Below are the code and all the weights of a small trained network. Each question names an input and a class and asks about switching units off, where a switched-off unit gives its printed mean instead of its output.

import numpy as np


def w(rows, s, z=0):
    codes = np.array(rows[::2]) - 128.0
    scale = np.full(codes.shape[1], s)
    scale[-1] = z or s
    return codes * scale


def f(y):
    return np.maximum(y, 0)


def log_softmax(a):
    a = a - a.max(-1, keepdims=True)
    return a - np.log(np.exp(a).sum(-1, keepdims=True))


def net(x, mask):
    res = np.array(x, float).reshape(1, 4) / 4 @ E
    y = f(res @ A[0][:, :-1].T + A[0][:, -1])
    res = res + np.where(mask, y, B[0][:, -1]) @ B[0][:, :-1]
    return log_softmax(res[-1] @ U[:, :-1].T + U[:, -1])


A, B = {}, {}
E = w([
[91,76,6,89,75,95,109,140,88,170],'x0',
[98,112,70,161,189,205,36,121,20,140],'x1',
[153,115,163,119,92,33,118,131,123,69],'x2',
[139,92,94,131,147,152,86,213,172,199],'x3',
],0.015)
A[0] = w([
[170,121,154,58,47,80,196,176,218,157,77],'n0',
[145,106,158,120,185,151,112,131,93,149,65],'n1',
[137,65,57,60,47,80,102,141,112,141,74],'n2',
[70,93,92,88,114,98,150,132,102,61,105],'n3',
[121,106,80,104,133,188,158,175,192,229,36],'n4',
[90,127,97,153,191,212,86,114,68,167,81],'n5',
[201,106,176,174,159,154,88,185,136,145,68],'n6',
[205,166,248,170,121,110,179,146,187,74,83],'n7',
[182,135,164,129,198,151,76,175,176,137,139],'n8',
[152,164,161,192,116,194,98,121,165,116,1],'n9',
],0.012,0.004)
B[0] = w([
[88,199,161,148,84,3,211,156,176,157,236],'n0',
[113,154,129,158,140,142,129,141,149,99,160],'n1',
[94,53,70,111,42,67,103,151,139,135,206],'n2',
[114,100,130,131,87,124,91,137,104,168,167],'n3',
[181,95,92,117,144,105,31,146,42,183,195],'n4',
[157,185,159,208,208,141,193,189,194,167,225],'n5',
[64,86,38,138,126,138,136,149,154,46,173],'n6',
[230,132,193,49,198,179,104,70,98,169,254],'n7',
[101,113,62,207,86,125,112,161,106,104,182],'n8',
[103,127,154,102,106,85,92,149,132,154,166],'n9',
],0.013,0.025)
U = w([
[100,162,113,208,109,94,170,165,184,138,74],'0',
[186,173,143,183,199,169,127,122,104,125,224],'1',
[93,115,113,141,73,156,116,24,4,31,253],'2',
[159,185,209,72,103,93,200,55,143,149,42],'3',
[127,79,87,85,98,141,74,95,141,87,48],'4',
[158,101,98,132,96,86,65,126,51,171,149],'5',
],0.012,0.0049)

Each question gives the input, the list of numbers given to net, and the class t.
The units are the neurons (one row each of A and B). Each row of codes is followed by its name. A weight is (code - 128) times the scale printed after its matrix; where a second scale follows, it is the last column's (A, B and U).
mask holds one flag per neuron, in row order. A switched-off neuron (its flag False) gives its mean, the last column of its row in B, instead of its output. The means were averaged over made-up inputs and are rounded, as every weight is.
A unit's drop is (log p(t) with every unit on - log p(t) with that unit switched off) / (log p(t) with every unit on - log p(t) with every unit switched off).
The circuit of an input: a set's keep is (log p(t) with only the set's units on - log p(t) with every unit switched off) / (log p(t) with every unit on - log p(t) with every unit switched off). Starting from all 10 units, units are removed one at a time, each time the one whose removal leaves the highest keep (on an exact tie, the one counted first), for as long as the keep stays at least 0.8.
units of the circuit, in order: the units of the circuit, biggest drop first
k most important neurons: the k neurons with the biggest drops, biggest first
drop of u: that unit's drop, to one decimal
input [-2,-1,-7,0], class 1: units of the circuit, in order -> [n0]
input [3,5,6,-7], class 2: units of the circuit, in order -> [n4; n5]
input [8,6,-3,0], class 0: 3 most important neurons -> [n5; n7; n2]
input [6,5,-6,-8], class 0: 3 most important neurons -> [n7; n5; n4]
input [-6,3,-1,3], class 0: 2 most important neurons -> [n6; n8]
input [1,7,-7,2], class 1: 2 most important neurons -> [n5; n0]
input [-2,8,-3,8], class 0: 3 most important neurons -> [n7; n5; n6]
input [-6,-2,8,8], class 3: 2 most important neurons -> [n7; n0]
input [4,6,-5,6], class 1: 3 most important neurons -> [n5; n4; n0]
input [6,1,-5,-6], class 0: 3 most important neurons -> [n7; n4; n5]
input [6,6,-6,3], class 1: 2 most important neurons -> [n5; n4]
input [-1,3,5,6], class 0: 2 most important neurons -> [n7; n4]
input [-1,0,0,8], class 5: 2 most important neurons -> [n4; n0]
input [8,7,-4,-4], class 0: 2 most important neurons -> [n5; n7]
input [-6,-8,7,8], class 3: units of the circuit, in order -> [n7]
input [4,3,-6,-5], class 1: drop of n9 -> 0.1
input [5,-5,-5,2], class 5: drop of n4 -> 2.7
input [-3,-2,-4,7], class 5: drop of n4 -> 2.3
